Each row is shifted at random along 7 fixed directions that mean nothing.
Known rows, with every way that one mark hangs from another
Z_348(Z_551(Z_12(Z_274(Z_978) Z_853) Z_482)): [ 234  112  185   33  279 -195 -125  -45  -53  125 -134  -85 -200  106
 -177 -169   85 -273   41  180 -137   80   67   45   31  302  174  -37
    2  -11 -208  474  306  -63   76    4  208   90  403 -242  157 -229
 -228  223  399  223    9  121  -29  -90]
Z_978(Z_510(Z_942) Z_802 Z_853(Z_997)): [  78    6  128  180   94 -281   43   28  420 -209   46  -87  -58  137
  101  -30 -216  -98   56  224 -248  -36 -110  261  -33   93    4   99
  -69   69   54  -18 -120 -123   -3   10   27  -88 -210   -3 -100 -175
  153   56 -198  -67 -158   88   58 -116]
Z_274(Z_978(Z_510(Z_942) Z_802(Z_551(Z_348)) Z_853(Z_997))): [  18   83  119  106  124 -262  -89   12  143 -200    7 -274  -28  108
  143  -70  -58 -106   17  405  -52   34  -88  190  -52  275   92  -25
   49   44  -28  168  155  159  223 -119  -41   -2   36  -73  -22 -205
 -151  233  128   83  -32   23  -66 -103]
Z_274(Z_978(Z_510 Z_802(Z_551(Z_348) Z_942) Z_853)): [ 116   63  106   65  215 -324 -171   49  242  -68 -173   -9  -62  328
 -180   81 -119 -176  205  264   12   20   84  403  -52  240  122   42
  -50  140 -108  261   65  145    6   -7    2  180  121 -165 -145 -279
 -159  102  146  177 -234  133    6  -38]
Z_274(Z_802(Z_510 Z_942(Z_853)) Z_978): [-159  -83  142   78  -24 -210 -313   77  186 -237  136 -159   11  129
  -98  167  -90  -90  233  497   -3   51   79   78 -114  340   44  -32
 -126  147  255   14  137  195  319  -75    9 -154  -24  143   -2  -86
 -180  160  -65   -1  -22 -198   -5   50]
Z_551(Z_274(Z_802(Z_942(Z_853 Z_978))) Z_482): [ -67 -113  110   26 -168 -179 -240  -70  -38  -47   67 -200  330  163
 -118   30   28   91  -75  269 -243  101   81   61  -37  234   -3  -41
    4  371  128   15   70  -44  212   24  -79  -79    7   82 -161   -5
  -57  203  363  297   52  -49 -168 -152]
Z_510(Z_802(Z_551(Z_274) Z_942(Z_853))): [   2 -176  223  -44  130 -154 -346  -90  153 -168  -39 -180  175  206
  -32  -52   -5  -84   94  151  -24   82  202  108   42  128  -67  -78
  -25  271  -30  155  168  -97  115  195  -33  -41   18   -7   -5 -227
 -222  381   44  116  190  -73  -27   43]
Z_551(Z_274(Z_802(Z_942(Z_510))) Z_348): [ -77 -285  129   -2  -59 -278 -139  -47  142 -110  -93 -144  275  271
  -33  133  -64   -1  -21  192   16  164   58  101   33  103  -31  -48
 -252  248   90  -21   58  -94   75  -60 -109 -108  -55   97 -231  -81
   37  265   26  250  103  -13   37  -28]
Z_997(Z_348 Z_853(Z_978(Z_510(Z_802 Z_942)))): [  75 -135  223    7  118 -220 -268  -65  227 -446  237 -148  147   85
  401 -171 -122  -89 -194  149 -159  255   -7  270  -34    6   71  -98
  122  160  277  283  125 -317  176  -45  -93  162   65 -132  -14 -137
 -260  387   67   20   33 -105  -34   -2]
Z_348(Z_551(Z_274(Z_978(Z_510 Z_853)) Z_482)): [  19  173   63    8 -261 -141 -145  137   69  130  -57 -361  -34  332
 -125   88  135   93   70  391 -315   26  -33   26  -72  224  210  115
   38  108   78  108  -13    5  205 -168   22  -22  159  -71  -84  -22
   -5  330  137   10  -83   62 -230 -169]
Z_978(Z_510(Z_942) Z_802 Z_853): [  60  -97  201  133   22 -390 -146 -193  146 -446  340 -215  267  177
  364 -105 -201   99 -163  308 -202   60   -1  145  -16  237   13   -2
  -46  225   32  -39  -37  -28  322  195 -195  -66 -166  -42  -97 -260
  -25   54   32   -5   17  -42 -231 -218]
Z_12(Z_274(Z_978(Z_510(Z_802 Z_942))) Z_853 Z_997(Z_348)): [  33   37 -191  -47  248  -95  -73   90  -30  109   42 -172  259  128
  -23  201    2 -247 -183  103 -166  -47 -186  166   22  194  138  -23
  306 -187  501   79  250  -58 -444  164 -185  223  -75   50 -480 -188
  -37 -171  248  -18 -135  147  -55   21]
Z_997(Z_348(Z_551(Z_12 Z_274(Z_978)))): [ -19 -209  233  -63   18 -423 -215  -34  150  -94  -87 -252  166  501
  -33   73   19 -139   51   27  140  200   83   32   70   37   77   -9
 -192  296  -21  260  -38  -11  176  129    9   31  307  -72   13 -122
  -43  276 -105  292   34  -93  -45  -42]
Z_551(Z_274(Z_802) Z_348 Z_482(Z_510)): [ 142   43   71   -3   18 -440 -132 -214 -163  -68 -158   -7  294  154
 -162  160  -41   -8 -147  181 -106  121  159  241  -39  227  -52  -90
 -249  253 -130  216  171    6   75  -40    8  151  226 -143 -237  -69
 -103  243  704  448   48   95  -69 -129]
Z_942(Z_978(Z_802(Z_510) Z_853)): [  62  -48  170   36   54 -247 -246   96  132    2 -119  -52    6  282
 -123  -93 -157  -51  102  200 -141  130   46  214  -12  137  101   81
  -13  291  -65  150 -124  -70  154  127  -94    1  122  -42    7 -147
  -48  123 -103  123  -47  -55 -107 -140]
Z_482(Z_510(Z_942(Z_978))): [  88   22   32   99  103  150   23   85  266  -17 -116  186 -169  -97
   23  101 -321   -6   78   41 -176  110  166  371  -96 -183   49  -42
  -94 -157  251   65   -4 -246 -162  -18   -7  140 -181   -1  -70  -27
 -151  256   16   28   39   18  109  134]
Z_12(Z_274(Z_978) Z_997(Z_348 Z_853)): [   1  -25  -28  -36  285  -95  -16   79  -14  114  -48 -219  129  130
  -24    6   81 -285 -173   63 -154   25  -18  154   23  163  140 -100
  192  -92  210  253  261  -43 -235   57  -96  235  118  -85 -193 -173
 -127    8  168  275  -40   46   14   42]
Z_802(Z_510(Z_942 Z_978) Z_551): [-141   94  -51   71    9 -142  -16  123   19  198 -125   70  -80 -124
 -238  319  -50 -130  330   95  245  -55   74   84  -64   45 -116  -84
  -81  -84  168   53  102   29 -115 -148   27   64  -52   83 -101   27
  -87  331  -58  -80   74   29  154  191]
Z_348(Z_551(Z_12(Z_997) Z_482) Z_802(Z_510)): [  97  337  113   -1  -79 -261 -185    9  -35   15   10 -240 -199  187
   -6   69   92  -55   26  524 -191   -2  -30   83  -94  361  285   61
  -27  -80   -9  247  191 -155   67    6  211   -9  185 -207  187 -229
 -110  549  258   81  -54   15  -83 -131]
Z_853(Z_978 Z_997(Z_348)): [-233  -15 -123   47  -69 -213  102  141  175   42 -195 -171  110  -77
 -100  176  -37 -162   53 -114  155  121 -165   87  -17  -91 -185  -58
   78  128  267   13  -56   35 -180 -113  -52   23  -19  155 -223   89
  171    6 -187  -61  -53  -19  125   37]
Z_12(Z_274(Z_802(Z_551)) Z_510(Z_942)): [ 113  -60  -11  -97   42 -370 -266   46  -30  264  -54   24  490  564
 -169  434 -249 -135   32  -60   41   76  -62  -47   77  -66   -7  173
  -71   74  342 -169  -60  200 -159  151  -97  172 -132  -52 -422 -158
  114   74  -80 -182 -147  143 -222 -155]
Z_853(Z_978(Z_802(Z_510(Z_942) Z_551(Z_274 Z_348))) Z_997): [ -54   79  -44   17   93 -438  -64   18    5  157 -338 -213  246  114
 -190  129  -77 -169   33  -22  116  134 -203   65   59   61 -209   -1
   45  160    5   14   42  166  -70   14  -95   61   22  -73 -220  -80
  204  213   40   72  -30  122   11 -110]
Z_997(Z_348(Z_551(Z_274))): [  37  -42  138  -79 -103 -224 -160   49   88    1  -80 -181   20  421
  104  131   58  -35  -38  122  -37  129   50  134   -8  -43  142   63
    2  110  115  192  -47 -112   99  -28   -5  137  162  -92  -69  -86
 -101  331  -61  100  -71  -47  -99  -62]
Z_802(Z_510(Z_978) Z_551(Z_12 Z_482) Z_942(Z_853)): [  -3   38  165   96   33 -249 -161    5   -5   99  -54  237 -118  -90
 -264   83   28 -135  218  257   75   58  223  335  -93  214    4 -153
  -72  116  -51  311  217  -74 -110  242   80  114   36  -88   40 -102
 -269  250  429  324   10   26   53  128]
Z_802(Z_510(Z_978(Z_853)) Z_551(Z_482) Z_942): [ -13   90  208  166  102 -401 -147    1 -210  204 -110  145 -151 -175
 -262   49  119 -159  189  337  -36  -75  102   70  -52  377 -183 -110
  -82   73 -150  314  313  112  225 -176   34  -27  225  -84  105   74
 -272  120  345   85   25   22  -11    0]
Z_12(Z_274(Z_802) Z_853(Z_978)): [  90  -33  -28  -96    8 -190 -249   28    7 -127  115 -125  288  218
  -54   68  -20 -175  -20  145   -9  236  110  164  -23  250  128    0
  166  196  212  123   92  -67  -93  212   18  116  110  -13 -221 -208
 -122 -130  208 -151 -117  -11 -213  -30]
Z_348(Z_551(Z_12) Z_802): [-204  -25   79  -25  -97 -195 -148   19  127 -152   35 -459    5  168
   35   14   82  -16  104  373  -38   41 -167 -279   13  212   48   14
 -128   97  109  -24  105  -41  216  -48    2 -314  -41  123   63 -185
  115  539 -222 -118  162  -83  -16  -54]
Z_12(Z_274 Z_510(Z_978) Z_853 Z_997): [ 180   19   57   23  173 -126 -129  114 -163  265   48  -86  118   95
   88  -85  -87 -280 -173  183 -297   55  -16   79  -16  237  299  -13
  123 -174  176  204  187 -190 -219  203    4   29  144 -102  -37  -37
 -167 -253  122 -161  -17   39 -140 -138]
Z_274(Z_802(Z_942) Z_978(Z_510 Z_853)): [ 133 -121  210  105  393 -202 -168  -99  250 -219   23   30   10  171
   12 -149 -230 -204   21  237 -175   79   28  234    7  201   56  -75
  -88   90   50  220  287  162  244  -45  -66    0   80 -116  -62 -343
 -276  -12  153  174  -41   32   40  -23]
Z_551(Z_348 Z_482(Z_510)): [  40 -110  190   32  -91 -525 -138  -83  118  -23 -114  157   94  162
 -120  205 -111   23   24    8  -22  117  146  121  -35   62 -103  -15
 -325  408  -12  128  -74  -63  134   -6   24  -52  134   35 -145   86
  -22   32  256  230   59    4 -106  -65]
Z_482(Z_510(Z_802 Z_942(Z_853(Z_978)))): [ 119  -85  157   43  479 -431 -291 -200   23 -248 -235  -52  249  -11
 -325  104 -231 -253   69  -63  -17   57  147  -37   54  203 -347  -37
 -337  241  -24  194  123  195  137   99  -28   34  240  -28  -49  -62
  -25   29   43  -21  133  -33   62   14]
Z_274(Z_802 Z_978(Z_510 Z_853(Z_997))): [ 198  242 -102  -16  255  -10    1    2  132  -52  -33   49   71  161
   17   -5 -194 -123 -144  211 -214   47 -199  345  -65   38  202   14
  195 -149  221  132  235  220  -85  -13 -100  260  -50 -195 -348 -449
 -163   64  294   99 -188  194  -25  -43]
Z_942(Z_978(Z_802(Z_510 Z_551) Z_853(Z_997))): [  -1  117   53  143  201  -91   -7  130   41  122 -274   -8 -315 -117
 -187 -186  -39 -232  179  253 -113  -28   19  242  -34  197  -15  -63
   29   14 -253  285  138  -33  -15 -100   -1   62   95  -48   90 -122
  -95  267   64  124    0   32  146  -33]
Z_997(Z_348(Z_802(Z_551(Z_274) Z_942)) Z_853(Z_978)): [   3 -173  185  -64  217 -321 -303  -15  251 -244  -62  -77  104  239
   10 -100   36 -236  -15   99  -82  202   60  275   12   43  -15  -75
    5  302   88  349  167 -231   16   -6  -46  168  124 -155  -66 -152
 -146  444   79  139 -100   -2   74   99]
Z_482(Z_510(Z_942(Z_853) Z_978)): [ -65   66  -37   96  119  -94  -36   73   76 -125 -151  -75  -19 -234
 -275  276 -132 -137  179  172   35   -3  156  150 -147  139 -115  -33
 -208  -20  209  102   -7   49  -79  -86   80   50   43  144  -72  114
  -46   53  -11 -125    5  -66  154  162]
Z_551(Z_12(Z_853 Z_997) Z_274): [ 112  -95  142  -56   93 -184  -54   29    6   28  -63  -38  393  344
 -154 -103   -9 -116 -148   59 -204  197 -233  -65   88  142  169   32
   34  126   53  105   50 -199 -117  282  -21 -162  168  -29 -139 -147
  111   23  -47  291   15   93  -69 -135]
Z_274(Z_802(Z_551(Z_12 Z_348 Z_482)) Z_978(Z_510(Z_942))): [ 123   74  171   24  144 -304 -219   76  273  -82 -140  -31  -71  342
 -109  185 -190 -254  259  313  130  101  -97  199  -56  185  167   65
  -77   98  110  219  147  111  100 -305  223   23  176  -55  -53 -227
 -222  416  175  156 -137   77   85  -42]
Z_348(Z_551(Z_12 Z_274 Z_482) Z_802(Z_942(Z_978(Z_510)))): [  47   25   97   11  148 -217 -242  -26   51  123 -270 -278   30  282
 -307   -5   35  -94   72  309 -250   44  -96   35   64  243   66   51
  -86  111   19  202  217 -111  -12  -26   -5  -34  105 -119  -43 -213
   77  545  273  261  -14  166   44 -150]
Z_551(Z_12(Z_853(Z_978) Z_997) Z_482(Z_510(Z_802(Z_942)))): [  39   -4  277  151   13 -319 -157  -54   74 -201  189 -126  102 -139
  103 -186 -105  -96  -68  319 -287  159 -101   37  -56  357   49 -118
  -48  138   43  192  178 -312  134  154  119 -297  143   30  163   24
 -156   87  336  115  146  -94  -78 -101]
Z_12(Z_510(Z_802) Z_853(Z_997)): [  29  139 -132   21   48 -244 -177   25  -20   -8  134  109  257  -27
 -138  191 -142 -158   -4  102  -24  -75  -97   54  -54  116  -15    2
   -3  -50  206   33   90    0 -241  216  -16  102  -89   41 -298  -63
   65  -36   10 -391  -67   95  -24  -14]
Z_551(Z_12 Z_274(Z_802 Z_978(Z_853)) Z_348): [-282 -149  -62  -17 -208 -302  -11  -29   96 -398  141 -439  526  200
 -143  192   42   24   42  361  368  235   19  190  -48  287  109 -195
 -179  274   37   31   58   16  -50  180  -46  -75   72  181 -279 -226
   23  303  222  454  124  -71   37   66]

Rows
[-160  -91   -2   21  166 -101 -146    6  163   50 -109  -63  111  -25
 -175  174  -71 -119  231   12  106  -94  -24  -11   46   18 -247  -81
   -3   52  158  -34  185  -21  -93  -50  -81  -57 -185  163 -228 -157
  -60  338  -92  -85  156   49  166  139]	Z_510(Z_802(Z_551 Z_942))
[ -78 -213  169   81   51 -225  -78   67  125   95  160  -56  197  101
  411 -188 -222  -69 -297    5 -440   95 -323 -100   40 -136   47  -83
   33   10  346  -65   78 -221   65   50 -320 -141 -207   13 -146   46
   30  101 -225 -101  121  -35  -93 -136]	Z_12(Z_510 Z_997(Z_348 Z_853(Z_978)))
[ -47   82   49  -83 -228  -61 -300  198   99   64  -23 -265  153  242
   32  241   -2   77   91  412   28  121 -174  215  -59   66  147   94
  305   40  359  -10   51 -242 -113  -49    6   -5 -135  101 -203 -166
 -187  592  174    0    4   12 -124  -50]	Z_510(Z_802(Z_551(Z_12(Z_274) Z_348 Z_482) Z_942(Z_978)))
[  -6 -115   95    8   87 -179 -224 -179  189 -312  244 -113  289  140
  190  -74 -173  -15  -32  102  135  186  180  248    5  109  119 -216
   -9  169   90  182  218   45   80  411 -146  106  -39  -86  -84 -352
 -251  157  250  247  213  -51 -111   55]	Z_274(Z_978(Z_510(Z_802(Z_551(Z_12(Z_853(Z_997))) Z_942))))
[-120  -65  166   76  -80 -417 -273  136 -126  262  -41   77  169  123
 -242  126   39 -112   94  258   25   24 -203 -129   13  256  -62   10
   74  237   69   95  120   54   42  112  -79 -122   45  140  -93   81
  -21   78  149   -1  -53   35 -192 -119]	Z_802(Z_551(Z_12(Z_510 Z_853 Z_997) Z_482) Z_942(Z_978))
[  24 -173  163  -36  108 -206 -134   16  285  165 -260 -177  -33  427
 -218   -1  -45 -150  189  -41 -116   74   71  -84  103  -37    6   40
 -236  208  -70   91    2  -41  125    2   36 -104  122  -39  -41 -171
   95  313 -228   88   85   55   53   -5]	Z_348(Z_551(Z_274(Z_802)))
[  22   90  -12   38  197 -199 -129  -81 -102  -71  -57 -265  186 -169
  -50   -4  -61 -167 -125  189  -33  -18  -45   34  -28  282  -65  -40
 -124  -17   69  183  164  135   14  -51 -132  104   97  -49 -122 -116
  -31  108   96  -80  101  -21   57  -20]	Z_942(Z_510(Z_802 Z_978(Z_853(Z_997(Z_348)))))
[ -45   32   60   76  206   63  -89   36  116 -182 -126 -108 -206 -186
   -8 -100   21 -155   20  363 -231    3   -8  141  -76  226  -13  -39
   66  -31  156  152  275 -115    0 -211   43  -99  -79   44   66 -115
 -140  267   14  -43  -32  -26  165    8]	Z_348(Z_802(Z_942(Z_853(Z_978 Z_997))))
[-187  140 -121   32 -161  -21  -19   18  -82   -1  167 -395  121  -94
  121  119  -21   64   -1  301   98   19 -109  -42  -67   93  115 -123
   51 -207  185  -17  153  -31  -33   92  -88   32 -131   53 -112 -199
  -50  475   87 -124  201  -16  -27    5]	Z_348(Z_551(Z_12(Z_510(Z_802 Z_978))))
[  79  240   39   54  225 -466    3  116  -35   60 -322  -48  -92   56
 -444  179  162 -303   29  239 -170 -143 -254  -58  -27  285 -187  187
  -68   62  -33  257   53  240   38 -305  144    0  343  -14 -114   52
  151  -73  -44 -172 -314  127   32  -94]	Z_978(Z_853(Z_997(Z_348(Z_551(Z_482(Z_510(Z_942))) Z_802))))
[  -2 -143  239   77  102 -174 -174  -10   76 -133 -113 -181  -83 -135
  -35 -249    1 -208  -68  228 -216   88   87 -121  -37  306  -25  -15
 -281  265  -47  213   49  134  243   45  -48 -178   99   54  182   57
   48  -45 -171  -30  160 -183   -5  -60]	Z_942(Z_510(Z_978) Z_853(Z_997))
[  51  254  -88  125   84 -126   71   -9   41 -338  157 -160   63 -193
  135  131  -30  -75 -147  367 -115 -104 -156  283 -103  198  -38  -12
  166 -211  260  132  164  -32 -129 -154  -15  177  -63    7 -211 -162
  -80  124  139 -189 -113   63   51  -39]	Z_978(Z_510(Z_802 Z_942) Z_853(Z_997(Z_348)))
[ -45  116 -224  -21  151 -231    2 -196 -271  129  -40  -36  381 -201
  -98   80  -12  -43 -318  -29   -8  -42  -87   48    1  131 -139 -128
  -50   39  120   69  223  303 -182  207 -403  319 -148  -87 -478 -206
   95   -6  450   91   58  162  -87   14]	Z_942(Z_510(Z_978(Z_853(Z_997(Z_348(Z_802(Z_551(Z_482))))))))
[  52  -66  187   -3  201 -238 -243  -13   -7 -228 -212  -64 -124   49
  -33    8   41 -154  -16  379   54  105  100  190  -47  289   49   -8
  -47  175  -22  335  215  -81  126 -201   68   -1  236    8   86 -128
 -259  254  130  144  -10  -64   61  -57]	Z_551(Z_348(Z_802(Z_942(Z_853 Z_978))))
[ -26  -80  237   97 -142 -594 -363  121 -138  -93  115 -484  143  229
  131  -67   60 -276   22  477 -195  144 -100 -245    5  508   15   77
  -90  188    0  140   40   35  344  -70   66 -262  264   15  186  219
   73  -26 -137 -451  -38 -187 -273 -355]	Z_12(Z_274 Z_510 Z_853(Z_978(Z_802) Z_997(Z_348(Z_551))))
[ -82   51  118  139  152  -91  -55   62 -109  139 -165  126 -303 -327
 -117  -46  112 -198  138  347  -67  -52   81  129  -67  219 -144 -177
    8 -112  -29  254  384   65   32  -56  -33    1  -43  -15  103   -9
 -242  236  184   49  113  -17  129  124]	Z_802(Z_510(Z_978) Z_551 Z_942(Z_853(Z_997)))
